(71) [  -6   78    7  -62   -6   94   50  137  -30  172 -105   34   -2 -110
    8  -78  -58  -12  -89   59]
(71) [ -24   46   10  170 -158 -165  -60 -153 -160 -226  -20 -102  -69  139
  207   95   21  215 -142   60]
(71) [ -32 -108   65   44    4   -4   36  -39  -25  -73  -80    9  107   86
   28   25 -163    8  -67   22]
(78) [   4  -25  107   64 -141 -106   70 -132  -96 -204  -56  -83   74   79
  164   32   -8  156 -137   30]
(75) [ 108  -60 -100 -168  135  147  118  141 -141  368 -129  175  245 -227
  -16  127 -127  -35   46  -13]
(78) [   1  -25 -152  213  106   -8 -107   -5    8   62  120  170   85   34
  -40  210  162  -88  147 -103]
(69) [  40   -1  114   -7 -109 -138  162  -50 -251  128   29   69   47 -105
  176  280 -216  213   58   60]
(75) [  96    6  -50  -98   39   19  133   49 -223  161 -164  147  274 -172
   69  168  -97   42  -27   29]
(75) [ 105   61  -25  -75   87   83  248  152 -139  456   37  111   57   10
   39  113 -207  -42  -13  254]
(69) [ -80  -54  119   50 -125   44   33   42  -10   98   17  -10   38  -35
   87   81  -74  111  -52  -72]
(71) [  20  -51  -51  -75   14  -28   28  -44 -113   39  -60  -98   69  163
   -7   65  -98   62  -32   66]
(69) [-206  144   42  248 -174 -153  -90   44 -211   25  -40   24  -45  152
   79  269 -153  160  -62   56]
(74) [   6  180  -73  -49  -30  -25   44   83 -107  167   93   -1  -24   63
   -5  139   -1   -3    1  136]
(74) [  96  -84 -173   48  150  -57 -139 -177  107 -183   74 -148 -191  247
  -74 -169  185  -59   67   32]
(79) [ 187 -316   16  118  112 -132  118 -350  -75 -381  -81   -1  243  200
  165   27  -59   50  -58   47]
(71) [ -86  276  -31  -55  -46  147    1  313   40  420    1   12 -183 -111
  -94 -117   80  -62  -39   78]
(71) [ 109  -98   -2  -95   68   89  202   24 -147   74 -240  116  414  -75
   67   54 -104  -22 -142   44]
(78) [ 136 -161    4 -158   68  -43   76 -172 -105 -287 -177    0  224  -58
   79  -14 -161   26  -81   24]
(79) [-191   94   63  157 -142    0 -132  126    4  188  -29  -73 -269   18
    1  -46   -9  136  -19  -48]
(78) [ 104 -116   18 -247  -30  161  155   42  -29  247   17  -90  131  -89
   80   16  -54   92  -67  -19]
(75) [ -34   39  116 -161  -48   50  155  126  -42  245  -76  -63  -12    0
  -44  -61 -190   32  -38  104]
(71) [-165  211  121   85 -240 -163   59   55 -210   54  -36  -77   -9  166
   63  193 -105  176  -96  121]
(69) [  29   87  114 -124 -113  -28  -34  -83  213 -333  125 -133 -205 -155
   17 -265  219  -12  -16  -67]
(79) [ 177 -222  -13   -9  123   75  128 -133  -19 -186  -98  120  323  -64
  144    2  -66  -60 -126   12]
(78) [ -34   84  -52  174   50   59  -67   89   55  -36  -80  175   66 -101
  -12  -52  134 -130  -57  -34]
(79) [-135   54   21  120  -41  -14  -10  121 -157  121 -206  127  173  -12
  -17  151 -133   30  -52  -17]
(74) [  83 -299   74   22  -94  -79  -52 -318   12 -274  102 -262 -177  130
  242  -47  -63  283  -60  -62]
(71) [ -55  -86  122   11  -42  -97  -81 -121  104 -221   76  -97 -221   21
  -12  -92  -97   52   84  -53]
(79) [ 162  -97  158 -161  -17   10  236 -118   21 -214    3   29  179 -153
  146  -69  -86   -9  -96   60]
(69) [ 136 -204   42   76  153 -133  102 -248  -59 -432  -29  202  277   15
   92  136 -227 -109   18   69]
(74) [  -9 -129  -26   30  -23 -105    7 -119 -178   27  -66 -119   68  240
   42  160 -125  171    3   22]
(79) [ -33   48  109   24 -142  -54   54  -30  -62 -115    5  -21   36  -15
  125   63  -53   95 -108   32]
(79) [   6  -70  193 -140  -99   36   79  -39  150  -96  107 -106 -101 -105
   43 -141  -53   41  -10  -45]
(75) [ 183 -196  178 -190  -93  -32  333 -218 -108 -155 -103 -231  200  173
  230 -106 -151  185 -253  181]
(69) [  83   38   -8  -25  -26   38  -13  -48   86 -129  -37 -112 -152  -53
   87 -278  177   28 -136   38]
(74) [ 141 -213   60   60    7 -162  139 -288 -187 -292 -140  -39  193  142
  207   65 -144  159 -106   89]
(69) [-178   98 -210  -53   46   59 -175  232  -89  544   58 -113 -161  263
 -261  195  -92   10  165   11]
(78) [ 142  -94  -63   49   27  -14   99  -96 -188  -26 -215   78  291  -79
  162   63   95  107 -106  -28]
(69) [ -37  -71  155 -266 -196  225  173  154   26  478  -79 -391 -157  106
   70 -269  -96  253 -231   63]
(74) [  25  -35  -60 -125  118   64   19   53   24  107 -129  -43   30   56
 -145 -139  -31  -87   17   34]
(75) [  73  -80   52  -46  -37  -67   71 -150  -76 -261 -144  -59  150   11
  105  -50  -13   80 -121   13]
(78) [ -42  310   50 -139  -28    5  -52  120  206 -210  108   29 -231 -197
 -132 -241  103 -222    6   76]
(74) [-192    0   45  134  -23   58  -71  153   46  111  -64  145  183  -33
 -136  131    8  -82   64 -182]
(79) [ 151  229  -66  -43  121  -20  209   86 -142    0 -231  209  220 -118
   -1  -91   49 -177 -123  248]
(71) [  25   20  -78 -168    3   59   91  138 -309  308 -275  115  318 -197
   29  223 -169  107  -44  -19]
(78) [ -55  165    3  -10  -15   41  -69  105  121  -59   25   36 -113 -108
  -75 -135  101 -121  -17    1]
(79) [-189  -17 -106   -6   58  165 -173  216   79  320   -4  -37  -48  141
 -221   39  -95  -91   51  -78]
(75) [  75  -40   20   18  -10  -65   93 -102  -89  -72  -72  -58   40  101
   97  -30  -24   78  -87  101]
(74) [  48  175 -177   17  198   55 -103  123  141  106   59  105 -231  -61
 -182 -195  167 -249  119   85]
(71) [ -44  -41  -14  112  -27  -60  -53  -94  -74 -147  -25 -127  -93  303
   97    7 -199   72 -172  174]
(79) [  74  -83 -139  -81  110  -11  -34  -64  -47  -40   74   86  213  -19
  -63  224   31  -69  142  -95]
(74) [  47   22  -64 -127   31   63   15   47   13  109    4  -25   34  -55
  -55  -26   89  -27   30  -29]
(71) [-112   37 -142 -105    5   42 -114  153 -104  412  -10 -108  -66  120
 -175  152  -45   74  132  -58]
(75) [ 196   -1 -178  110  203 -166   22 -172 -203 -236  -50  265  197  -55
   82  208  -24  -91   75  113]
(75) [ -63  -15  -10 -134  -29  101 -217  -16  362 -179  297 -215 -326   20
 -134 -221  176  -98   79 -146]
(69) [ -50   74 -191  217  120  -30 -162   67  -70   83   51  237   48   -8
  -67  255   39 -113  136  -42]
(75) [  31  155 -124  141   96    8 -129    2  106 -204   -6   29 -220   52
    3 -242  124 -160 -122  158]
(79) [  38 -173  126   74 -118  -58   16 -218   16 -364   59  -40  101  -23
  223   59  -11  134 -104  -93]
(69) [-111  204   33   93 -107   49  -11  155   20   71  -22    4  -61   25
   15  -59   54  -29 -154   83]
(69) [ -50  246 -140   49  106  109 -153  173  245  -70  146  153  -75  -86
 -193 -114  267 -345   42   -9]
(74) [ 151 -171 -140   97  190  -92   33 -155 -172   47  -87   52   46  149
   53   87 -108   45   70  105]
(79) [-115   52   30   82 -113  -45 -104  -14   50  -58   86 -153 -193  176
    0  -28   31   72  -39    8]
(74) [-268  -36 -106  142   -3   69 -233  191   11  426   79  -32  -75  219
 -225  244  -42   21  190 -182]
(78) [  75  -60  -60 -135   37   16   14  -35  -86   10  -89  -29   78  -58
   20   12  -48   50  -12  -10]
(78) [  72  -24  -61 -207  -10  171   65  121   -3  382  -34  -99   17 -129
  -16  -77  140   83    4  -84]
(69) [ -16   47  100   70 -156 -203  -54 -201  -59 -412  -74 -166 -166   75
  143 -120   26  178 -123   49]
(75) [ -13 -248  285 -246 -127 -100  324  -73 -228  108  -64   45  500  -91
   21  412 -363  190  152 -145]
(71) [ -38   -6 -149 -116   63  122 -151  125  116  361   76 -152 -231   33
 -201 -107  175   -1  171 -129]
(78) [-100 -247    3   89  -14   79  -95  -22   30  120  -67 -124   40  180
  -18   19  -48  116  -12 -160]
(74) [  -4  134  -31 -128   18   33  -20   77   82   15   -2  -82 -139    6
 -113 -184   66  -89  -12   72]
(75) [ -7  63 -49  57 -59 140  37 145 -27 311  79  43  45 -41  91 106  88  38
 -82   0]
(78) [ 13 -50 -33 -63 -16 -31 -12 -38 -77  87  -8 -97 -32  58   1  52 -25 110
  43 -19]
[  -4  128  -63  -41   49  -45   42   86 -115   72 -194  113  203  -72
 -131   43   97  -72   55  -16] : (74)
[ 188 -213   43  -13   29  -43  220 -191 -183 -102  -71   61  307    4
  234  154 -155  111 -100   74] : (74)
[ 101  -68 -206  212  195  -70 -206 -182   43 -379  -11  138  -16    6
   27  -32  148 -128   31  -32] : (69)
[  56 -271   66 -112   43  -12   84 -127   10    6   83  -19  173   15
  -24  151 -108   47  166 -140] : (75)
[-114  100  -33 -191 -104  214 -149  206  239  247  170 -187 -219  -96
 -147 -153  232  -20   35 -181] : (78)
[  29  126    4   55  -72 -106  -13  -82  -12 -180   97  -61 -153   59
   93  -29   79   39  -58  111] : (71)
[-348  213  119   -8 -216  -13 -136  275  -25  419    2 -220 -431  166
 -168  -15 -231  156   37   45] : (71)
[ -80  153 -151  113   71   21 -282   73  174  -40   52  -43 -384   25
 -142 -231  197 -117   55  -15] : (75)
[-150  155  -98  -76  -47  138 -212  220  128  211  150  -15 -161 -116
 -157   39  118  -70   92 -150] : (79)
[ 111  -96  -52 -142   73   39   19  -73   43  -13   36  -98  -49   20
   -3  -99    5   -1   16   20] : (75)
[  39   24  -32    0   41   36    1   39   35  150   14  -33 -173  -12
   -8 -127   42    4   20   51] : (79)
[ 138   74  -63 -102   80   89   84   68  -61   25  -98  166  113 -274
   83  -44  -19  -80  -90   78] : (71)
[ 216 -320   -2 -126  124   33  194 -175 -129  -11 -172   -4  291   -4
  130    8 -155   88  -56   16] : (74)
[  39 -174  -20  -59   93   66   15  -25  109  130   70  -40   36   44
 -107  -24   69  -37  148 -120] : (78)
[  76  -24  -22  -72    0   52  -16  -77   86 -270   68    6   94  -84
   74  -35   79  -68  -94  -30] : (75)
[  80  -53 -132  118  160  -36  -30  -75  -70 -107  -94  119  102   73
   12   31  -26  -87  -16   75] : (69)
[ -76  256 -102  234    5  -25 -114  144    6  117   58  165 -126  -55
  -45   49  210  -95   53   18] : (78)
[  96   -7   39  -93   60  -51  188  -88  -50 -177  -12  -20  146  195
   27  -10 -188  -98 -122  254] : (71)
[ -65  -97   34   38   -8   90   25   90  -41  284 -115  -56  -27   84
    6  -35 -146   90  -60   12] : (78)
[ 107 -244 -166   77  209   40   38  -19 -160  378 -158   93  178   61
  -35  130  -21   59  146  -69] : (78)
[ 157 -302 -118  181  196   19  178  -68 -254  393  -44  210  344  121
  124  369 -169   76   96   31] : (78)
[ -55 -112  381   64 -248 -258  142 -226  -68 -336  -47  -65   -5  -83
  174   27 -136  270   27  -91] : (79)
[  24  147  157 -161  -50  -53  141   44   60  -52   54   39  -67 -193
  -48  -99  -21  -68   69   59] : (71)
[ 397 -223  229 -338  -19 -184  396 -434 -202 -666 -320  -65  320 -254
  354 -229 -189  181 -244  160] : (71)
[  25  103   58 -183  -53   11  185   76 -148  125 -167 -109   37   84
   34  -85 -203   54 -189  243] : (71)

<5> [  40 -179  -42  -54  162  205   87  114  -84  -46   17 -200  -97  -71
  -12  -38   61 -250 -208   98]
<14> [  89  -79   18  121  -98  143   -3   68  -70  -50   35  -88  -16 -102
 -107   75   71  102   59  137]
<14> [  52   11  -75  208  -75  176   51  -29 -132  -63  -11  -17   10 -122
  -97  116   50  295   39   58]
<15> [  -9  124   42  -73 -114 -166 -100  -19  149    4   68  212  105   68
   22   97 -114  148  184  -25]
<5> [ -15    2    6 -118   72  -21  -41  -25  -13   15   45   55   -1   88
    0  -28  -53  -38  -33 -133]
<15> [ 137  -72  175  147 -169 -230  -24  -56  146  161  -67 -116  -64 -141
  -64  -45  237 -176  -33  222]
<14> [  60 -155   65  -16 -114 -195  -84 -180   64   39  126  214  187  164
  134 -146 -161  -20  133 -285]
<15> [  15  116  -60 -294   -6 -178 -217   32  117  140   53  129  -33  239
   38   58 -174  -58   90 -266]
<14> [  55  -64 -124   19    9  120   98   89   46  -33   60  -14   27  -59
   39   71  -94  -92  -86   87]
<11> [ 115 -243   66   -5   97   -7  -42  -69  -43   -7  -79 -178  -96 -159
   40   -8  256  -85  -96  148]
<5> [ -46   64 -119  139 -140  290  145  264   56 -167   40 -293   -6 -118
 -154  156  -19   32  -18  360]
<11> [ -18   90    6  -80  -18  -87  -50  -26   36   73   53  110   19  127
  -25  -25 -103  -18   14 -168]
<18> [   4   -3  179   44   14  -85  -21    5   48  -36 -119 -109  -80 -210
  -40   58  291   36   23  348]
<18> [ -66  176  -58   48   16  107   22    9  -79  -56  -33   18  -25  -37
 -105  122   14  261   20   24]
<11> [  74 -142  -31  188 -157  -12   89   12  124  -33  -22 -136   65 -138
   76    8   48  -75   10  234]
<11> [ -51  139   61   47   31 -144  -12  -93  -10   85 -146   41  -65  -43
    4  -22  130   69    0    9]
<15> [ -18 -130   37 -185  -99 -183 -151   97  146   53   28  -34   53  232
  205 -173 -161 -313  186 -142]
<18> [ -75  -30  -34   49   64   43  -10 -139 -128  -51 -118 -203  -52    8
  -14  -67  144  128  -60  -83]
<5> [  10   -6  101  -55   98 -126   67 -159   68   29  108  203   82    2
  -18  -54  -23  -75 -159  -77]
<16> [  56  -94   15 -115  -14  -80 -111  -19   71   13   26  -52   -7   41
   33   19   19  -54   26  -20]
<14> [ 211 -187  -71  -92  -61  -98  -69   83   99  238   70    5  -60   97
   95  -73 -122 -428  -73 -148]
<18> [   9  -22  -67  -85   91  187  -12  144 -115  -57   43   48  -32   15
   11   59  -89   18   40  -28]
<5> [   9   17 -140   46  -25  -21   72  -62   76   24    5   15   53   10
   63   26  -91   -9  -82  -54]
<16> [ -11   64 -169  -30  -73   50  -28  120   28   67  -29 -136  -59  114
    9   18 -115  -90    8  -88]
<16> [  59  144  -13   38   66   50   76  139    2  103  -68   38 -147 -173
  -91  137   91  -66 -114  221]
<18> [-156   66  -97 -204   49  134 -105  132  -41 -149    2 -162  -18  173
    7   37 -102   89  112  -84]
<16> [  21  132   -7 -108 -150 -275 -116 -101  197  134  121  278  130  212
   35   10 -234   23  114 -267]
<14> [  78 -149  -41  -26 -141  150  -52  229   39  -91  117  -79   48   21
   26   62 -129  -70  172  113]
<5> [-110   43  132   73  165  -50   89 -169 -161   42 -115   14  -55  -13
  -27 -209  158  -32 -147 -108]
<16> [  49 -110 -199   71 -121  271    6  202  -58  -67    8 -319  -54   11
  -35   63  -56  -33   31   68]
<11> [ 16 112  -9  -4 145  37  38 -43 -98  47 -30 167 -64 -83 -53  84  45 114
 -94 -22]
<5> [ 113 -197 -153   76   39   17  100  -85   63   -3  -24  -59   34 -126
  160   34   12  -96 -152   69]
<18> [   3  144   11  198   37  -43  158 -130   -8   49  -78  146    2 -189
  -48   61  105  141 -128  117]
<5> [-192  259    1  -46  -12  -41  -55  -55   30 -166  -40  118   95   35
   -6  139  -35  428  201   23]
<15> [ -41    9  125  131  -84   32   10  -23  -29 -150   -3   32   85 -115
  -42   47   93  261  168  186]
<14> [  83   97   16  215   -2    8   82 -156  -84   58  -39  150  -17 -192
 -123  114  135  264  -81   60]
<16> [ 151  -96  -38  164  -13   62   52  -19  -20  -36  -42  104   16 -266
   68  178  102  181   42  237]
<16> [ 154   16   40  164   76   33   24   57 -109  159 -241 -147 -284 -334
  -92  124  385  -23 -129  335]
<16> [  11 -263  -31  -27  116  189   34   34  -65 -223    5 -154   35 -124
  117   30   74   21   -5  177]
<11> [-232  -35   22 -104  109  197  -10  131  -99 -282  -79 -317  -21   35
   28  -56   79   61   86  142]
<15> [ -99  102   62  154   82  183  116  -60 -101 -231  -77 -145  -25 -269
 -187  170  276  388  -72  350]
<14> [ -61  224   74  125   94   15  138  -17  -32   19 -110   19  -99 -206
 -155   85  200  106 -153  239]
<18> [ 241 -219   59  170 -156 -162   45 -114   93  202   89  120   64  -52
   45 -112  -16 -254  -76  -54]
<11> [-107   43  100 -186  -62 -101 -118   33   75  -28  114   26   77  250
  -21 -114 -148  -76  128 -180]
<14> [  45  -24   -2   78  -38   66   92  107   31   29   20  -68  -31  -76
  -49   -3   10 -159  -80  143]
<18> [ -18 -103  -25  -40  119   25   33  -36  -20  -60  -43  -52   -3  -45
  103  -28   47  -52  -68   32]
<16> [-181  175 -189 -217   -2  -81  -60   -6  105  -25   60  137  132  334
  152  -35 -366   31  102 -367]
<11> [ 112 -182   26  410  -86 -102  181 -280  -59  144 -152 -133   -7 -186
   36 -206  238 -100 -204   23]
<16> [-181  209  142  -62  209   41   56  -67 -128 -125   -4  211   21  -30
  -92   12   51  245  -14    0]
<14> [-103  109  -94  -27   28   84  -29   31  -65  -87  -64  -29   -7   39
   22   68  -35  202   93  -34]
<18> [ -79  253  124   81   69  -41    6 -204 -126   -7  -37  177  -16  -67
 -209   73  150  398  -28  -49]
<15> [ 130 -112   39  195  -33    7   75 -143  -20  -27   15   93   62 -212
  -13   77  121  164  -36  138]
<5> [ -31   60   -8 -241  255  -18  -37   70  -46   45  -27  205  -75   37
  115   17  -64 -108  -37  -89]
<18> [-278  121  -73 -462  108    1 -126  225   80  -96  111   -2   59  459
  136 -148 -392 -250  130 -332]
<14> [-176  152 -103 -315  116 -189 -171   -7   52   60 -101   73  -21  301
  219  -78 -179  -56  117 -339]
<16> [ -88   54   39   62   19   67   30  -72 -108 -104   12   73   68   11
  -38  -22   -7  219   63  -58]
<11> [  86   19  -43  241   89   27  128 -203 -208  169 -112   92  -89 -121
  -53  -68  130   65 -209 -147]
<5> [-183  228  -87 -226  217  -21   16  -59  -32    8   22  165    6  206
   12  -36 -179   19 -120 -309]
<18> [  -9   57   86   69   99   -5   36 -118  -64  -50  -70   56  -30 -177
  -67   85  197  217  -53  143]
<15> [  41   50   53  -24 -300 -249 -156  136  219  150   12   52   45  157
   88  -47 -147 -166  291  -23]
<11> [ -32   90  140  -67  -33 -299  -60 -104  188   78  -39   77   21   10
   30  -25   74  -56   18   50]
<15> [ -42  -37   49  160 -172   38   15   97   59 -137  -79 -202   35 -124
   19   36  112   97  180  319]
<15> [  87 -168   35  137 -103  -28   41   48    5  102  -45 -133  -34  -30
   58 -157   50 -277  -17   49]
<15> [ 136 -231   13  -22 -195 -213 -114   86  178  180  -31 -147  -18   99
  191 -164  -40 -436  101  -22]
<11> [ -65 -127 -242  -62  233  369   36   26 -299 -116  -70 -327 -135   59
   -8  -36   24   27 -189 -186]
<5> [ 179 -309 -206   50   34  146   62   80  -30   71  -43 -252  -95  -78
  138  -31   15 -320 -178   32]
[ -63  117 -176  -25   17   24  -46   45  -50   66 -150 -124 -106   81
   58   19  -25   30   18 -114] : <16>
[ -10   80  189  -49  215 -208   62  -98   34  117 -107  182  -88 -149
   31  -51  195 -149 -168  123] : <16>
[ -59  -25  -25   -3   51  283   67  174  -36 -264   30 -196   -6 -158
  -90  173   77  153    9  342] : <14>
[ 101  101  -21 -103 -227 -310 -180   40  304  183    7   62    3   85
   48  121  -80  -80  150   16] : <15>
[-189  375  -16 -309  332   43 -126    8 -221   38  -88  205 -176  155
 -107   85  -16  241  -22 -289] : <11>
[ -51  119   60   70   97   17  128 -164   -6 -115   63  213  104 -139
  -94  109   43  278 -102   88] : <15>
[-143   91   74  -63  192  131  125  129  -90  -37  -37 -127 -116  -15
 -106 -102   75 -205 -190   98] : <16>
[ -66   10  -28    0   11   15  -11  -94  -33 -106   13   62   92   36
   45   15  -47  207   74  -82] : <14>
[  73  -23   12  204  204  164  155  -87 -191  -69 -144   58  -93 -389
  -30  158  293  253 -147  297] : <18>
[-127   76  195 -111  159 -197   -6 -150   95  -91  -73   53   18  -93
   26    2  196   76  -47  167] : <18>
[  67  126  -36  116 -174 -194  -61  -50   60  223  -88   96  -32   47
   21  -10  -28   10   92 -119] : <11>
[ -18   18  115   54  142  -70  133 -235  -63   51   60  180   47  -20
  -82 -132   46  -29 -242 -146] : <11>
[ -69  263   83  240    1  -99  142 -113  -69  164 -162   54  -95 -101
 -142  -78  165   47 -138   27] : <14>
[ -81  292 -111 -186  139   43  -42   69  -37   34   12  213  -57   93
  -55  161 -146  159   -5 -147] : <11>
[ -79   88  -71 -156  124  -32  -93    1  -47   51 -123 -105 -127   96
   34   -9   40  -19  -36 -127] : <14>
[  78 -274  121  258  -59   80  103 -114 -119  -10  -35 -323  -41 -133
 -106 -198  264 -139 -164  108] : <5>
[  0  -4  95 -38  -2  38 -72 120 -45 -17 -38 -87 -86 -36 -56  17 104 -14
  87 127] : <18>
[ -76  -87  127  -16  235  139   74    6 -185 -102  -80 -133 -103 -116
  -39 -100  216  -62 -136  123] : <5>
[  16   52   50  -43  109 -164  -36 -101   20   88 -117  112  -64  -79
   76   25  124   17  -33   23] : <16>
[   7   54   73 -115  -14  -77  -70   44   62   82   47  -41  -61   82
 -106  -20    9 -137  -44  -33] : <16>
[ -34  111  -36  130    0  100   22  -55 -146   -8  -84  -65  -65  -53
 -122   47  104  236  -16  -15] : <18>
[-153  159   -4 -184   40  -33  -50   91   47  -19   16    4   -3  182
   -2  -39 -127  -60   46 -108] : <15>
[  -7   80  134  -60   15 -133  -83  -21   14   55  -27  122  -29    0
  -21    2   64   36   78    7] : <11>
[-130   82 -111  -46  133   44  100    2  -26  -29  -50   19   11   65
   98  -62 -102  -59  -92 -100] : <18>
[ -89   77  -39   69    5   10   28  -58  -70   17 -100 -123  -45   41
  -29  -75   52   43  -43  -79] : <18>
[-123   45   89   15  261  106    9 -134 -281  -90 -179  -90 -135 -106
  -69  -42  286  233  -88    1] : <18>
[ -58  144 -168   25   38  281   16  128 -229  -48    9   72  -34   78
  -66   77 -163  227   83 -171] : <15>
[ -87   86    6  111   87  -50   26  -77 -160   87 -233   -4 -100  -20
   89 -133  122   35   13  -89] : <5>
